[[ 25.8  45.2  24.2  -8.3  11.3  -3.5  29.5 -11.0   9.8  -5.5   7.6]
 [ -3.0 -37.5   1.5  -0.7 -22.4  23.2  -9.7  -2.0 -20.6  26.5 -22.6]
 [ 19.5 -39.6  11.7 -19.7 -26.5  59.6  18.9 -19.6 -28.5  54.7 -33.0]
 [  7.1 -42.8   5.4  -9.1 -26.2  43.3   3.1  -9.5 -26.2  42.5 -28.3]
 [ -9.8  16.3   4.2  21.4   2.2 -37.5 -16.8  19.0   6.3 -29.0  16.3]
 [  7.3  41.9  18.0  -3.8  10.5 -30.6   3.3  -6.8  13.9 -24.8   3.9]
 [ 21.0 -37.6  12.5 -20.5 -25.6  60.5  21.0 -20.4 -27.9  55.2 -32.7]
 [ 39.2 -21.3  24.1 -36.8 -21.5  73.5  43.7 -36.3 -25.7  63.4 -36.7]
 [ -9.8  16.3   4.2  21.4   2.2 -37.5 -16.8  19.0   6.3 -29.0  16.3]
 [-20.8  -3.9 -13.9  75.2  -3.1 -44.3 -22.2  71.9  -3.5 -38.1  61.9]
 [ 51.5  23.9  36.6 -46.5  -3.1  54.9  59.4 -47.3  -7.6  44.2 -28.3]
 [ 26.1  49.1  26.4 -14.8  12.0  -7.0  28.7 -17.7  11.7  -7.9   1.9]
 [ 13.2  36.8  14.4  14.5  10.1 -17.5  15.6  11.7   8.9 -17.1  24.2]]
Rows and columns are numbered from 1.
The entry at row 2, column 1 -> -3.0
The entry at row 1, column 1: 25.8
The entry just right of the smallest entry is -7.6
The bottom-left entry is 13.2
Which number is the entry just right of -25.7?
Answer: 63.4
The entry directly below the smallest entry: -17.7
Which number is the entry at row 3, column 2?
Answer: -39.6
Which number is the bottom entry of the column that holds the smallest entry?
Answer: 11.7
The entry at row 3, column 3: 11.7
The entry at row 1, column 2: 45.2
The entry directly below 59.6: 43.3
Which number is the entry directly above the largest entry?
Answer: 21.4
Which number is the entry just left of the largest entry?
Answer: -13.9
The centre entry -> 60.5
Which number is the entry at row 3, column 1?
Answer: 19.5
Which number is the entry just left of 63.4?
Answer: -25.7
Which number is the entry just left of the smallest entry?
Answer: 59.4
The maximum is 75.2
The entry just left of 1.9: -7.9
Which number is the entry in row 1 and column 3?
Answer: 24.2
Which number is the entry just right of -21.5?
Answer: 73.5
Which number is the entry directly above 12.5?
Answer: 18.0
The entry in the top-right corner -> 7.6
The entry directly above 26.1 is 51.5
The entry directly above -7.0 is 54.9
Which number is the entry directly above 14.5?
Answer: -14.8
Which number is the entry just left of the centre entry?
Answer: -25.6
Which number is the bottom-right entry?
Answer: 24.2
Which number is the entry directly above -25.7?
Answer: -27.9
The entry just left of 14.4: 36.8

Questions about the row below.
1) Which number is the entry just left of 113.905?
2) Which number is the smallest entry?
3) Which number is the entry just right of the largest entry?
4) Which number is the entry just right of -202.011?
5) Which number is the centre entry?
6) Which number is the maximum?
[  39.137 -110.560   23.001   20.179  -92.301  113.905  149.232  144.110
 -202.011   16.070  136.974]
1) -92.301
2) -202.011
3) 144.110
4) 16.070
5) 113.905
6) 149.232

[[ -7.3  -0.6   7.6 -24.7  38.7]
 [-17.9  50.0   5.5  14.4  31.9]
 [ 42.6  62.9  27.9  26.7 -27.6]
 [ 21.2  28.1  -9.3   9.8 -45.2]
 [-31.7   5.6   9.1  23.0   0.4]
 [ 19.2  11.7  26.8  36.7 -30.2]]
Indices start at 1.
What is the entry in row 2 and column 1?
Answer: -17.9
What is the entry just left of 11.7?
Answer: 19.2
What is the top entry of the column that holds the smallest entry?
Answer: 38.7
The largest entry is 62.9
The entry at row 3, column 3 -> 27.9
What is the entry in row 1 and column 1?
Answer: -7.3
The entry directly below 5.6 is 11.7
The entry at row 1, column 3: 7.6
What is the entry just left of 28.1?
Answer: 21.2
What is the entry just left of the smallest entry?
Answer: 9.8
What is the entry in row 2 and column 3?
Answer: 5.5
The entry in row 1 and column 2 is -0.6
The entry just right of 7.6 is -24.7
The entry just left of 9.8: -9.3
What is the entry just right of 23.0?
Answer: 0.4
What is the entry directly above 36.7?
Answer: 23.0
The entry just right of 27.9 is 26.7
What is the entry directly above 19.2?
Answer: -31.7
The bottom entry of the column that holds the smallest entry: -30.2

W = ((865, 509, 543, 688, 772, 679, 371, 511, 598, 258, 404, 725, 618), (619, 753, 768, 576, 701, 889, 505, 413, 472, 488, 383, 769, 388), (475, 619, 582, 595, 706, 502, 484, 333, 728, 318, 274, 788, 515), (441, 689, 652, 569, 687, 593, 504, 312, 679, 366, 270, 795, 449), (433, 762, 723, 546, 677, 724, 539, 333, 585, 459, 308, 797, 396), (797, 462, 482, 686, 745, 532, 395, 492, 687, 235, 398, 711, 654), (894, 426, 466, 710, 737, 553, 383, 576, 643, 277, 493, 663, 702), (799, 533, 551, 669, 772, 648, 389, 466, 625, 247, 371, 750, 583), (960, 581, 654, 660, 680, 908, 464, 699, 387, 528, 640, 610, 568), (646, 777, 796, 559, 638, 973, 564, 528, 374, 648, 529, 691, 390), (488, 610, 570, 605, 707, 502, 486, 337, 729, 301, 276, 778, 518))
Report the maximum.
973
The first entry in reading order is 865
The minimum: 235
The entry just right of 646 is 777
Report the entry just right of 258.
404
The second smallest entry is 247
Report the entry just left of the centre entry.
532
Report the entry just right of the smallest entry.
398
Report the entry just left of 618.
725
Report the 3rd entry in reading order.
543
The entry just left of 518 is 778
Report the entry just right of the largest entry.
564
Report the entry just right of 413.
472
The entry just right of 569 -> 687
Report the entry just left of the largest entry.
638
Report the entry just left of the smallest entry.
687

M =
[[ 16.7  29.8  17.1 -43.8   2.5  -1.0   8.9  -4.5  27.4  -3.8 -19.9  -5.0
   -6.7  19.6]
 [ 11.9  33.1  35.5  -3.0  -8.9   7.4   7.6  -0.3  -5.2  11.0   7.4  21.4
  -24.7  10.7]
 [ 16.6  19.0  15.7  12.3  14.3   2.6  -6.0   3.5  -3.5  -2.4   2.6 -48.3
   29.4 -27.0]
 [ 23.9 -55.8 -46.7  11.9 -10.4   7.1   0.3  -1.0 -20.0  -1.0  -3.8 -37.3
    3.9  15.8]
 [ 17.9   5.0  29.9  32.0   4.7  -3.9  -8.1   7.8   5.7  -0.6  14.9  28.3
  -32.1 -19.9]
 [ 34.5 -33.9 -13.6  -1.6  13.6   6.3  -8.1   2.4  -8.1  -4.9  -4.8 -31.7
    1.6   7.1]
 [-42.7 -25.1  29.4 -17.1  -2.3  -0.4  -6.6 -20.1 -20.0  -2.3   4.9  10.1
   25.3  10.0]
 [ -9.4 -40.7  -7.6  41.2 -13.3   8.2  -1.3   6.2  13.4  -0.6 -13.3 -28.5
   27.2  -1.5]
 [-26.4  13.7 -40.4  13.5  -2.0   0.0   0.6  -0.8  -6.5  -3.6   1.5 -37.8
   13.0  14.0]
 [ 13.7 -54.7  23.1  10.0  -0.4 -13.1  -4.0  -2.4  -6.3  -2.4   2.7  62.8
   14.1   8.9]
 [  5.1  22.3  14.0 -12.8   0.0  -1.6   1.8   3.0  17.4  -4.2  13.5 -60.9
   16.7  14.9]
 [  0.0 -41.6  13.9 -24.6  -4.5  -4.3  17.6  -5.0  33.0  -2.0  28.3 -24.1
   31.6  -9.4]]
The entry just left of -40.7 is -9.4
The entry just left of the largest entry is 2.7
The largest entry -> 62.8
Give the entry just left of 11.0.
A: -5.2
The entry just left of -60.9 is 13.5
The entry just left of 3.0 is 1.8
The entry just left of 7.6: 7.4
The entry just left of -46.7 -> -55.8
Give the entry just right of the smallest entry.
A: 16.7
The smallest entry: -60.9

[-15.4  -4.8  -5.2  72.7 -17.7  40.1  69.0 -27.7  76.1 -30.1  -6.7  45.3
 -23.1   8.0 -14.3 -10.0]
The minimum is -30.1
The largest entry: 76.1
Report the entry just right of 72.7.
Answer: -17.7
The entry just left of 45.3: -6.7
Report the entry just right of -17.7.
Answer: 40.1
The entry just left of -5.2 is -4.8

grid =
[[5158 7357 7129 7446 6894 3295]
 [3472 5681 6620 6056 4367 5328]
 [7516 7048 7459 6644 6228 3933]
 [6292 4417 3140 4113 4501 4409]
 [4756 9020 7269 9203 9168 7135]
 [3241 3742 3700 3038 2986 8117]
 [4253 8317 7781 8448 7292 6927]
 [3312 7755 6079 7540 4867 7135]
 [3574 8709 7428 8136 5423 4959]
 [4831 3475 4248 3412 3392 9067]
 [4826 8461 7766 8428 7526 6868]
 [6738 7075 7341 6927 7033 3455]]
Indices start at 1.
Find the entry at row 1, column 1.
5158
Find the entry just left of 7341.
7075
The entry just right of 7033: 3455
Find the entry in row 1 and column 3.
7129
The entry in the top-right corner: 3295
The entry in the bottom-left corner is 6738
Find the entry just right of the smallest entry.
8117
Find the top entry of the column that holds the largest entry.
7446
The entry directly below the largest entry: 3038
The entry directly below 8136 is 3412
Find the entry at row 2, column 3.
6620
The entry at row 2, column 1 -> 3472
Find the entry directly below 6620.
7459
The entry just right of 5423 -> 4959
Find the entry directly above the largest entry.
4113
The entry directly below 7292 -> 4867
The entry directly below 6894 -> 4367
Find the entry just left of 4417.
6292
Find the entry at row 3, column 1.
7516
The entry just left of the largest entry is 7269
Find the top entry of the column that holds the smallest entry.
6894
Find the entry directly below 9020.
3742
Find the entry directly below 7766.
7341
The entry just left of 4867 is 7540
Find the entry in row 2 and column 2.
5681
Find the entry directly above 7755.
8317
Find the entry directly above the smallest entry.
9168
Find the entry directly below 9168.
2986
Find the entry directly below the smallest entry.
7292
Find the entry directly below 8709.
3475
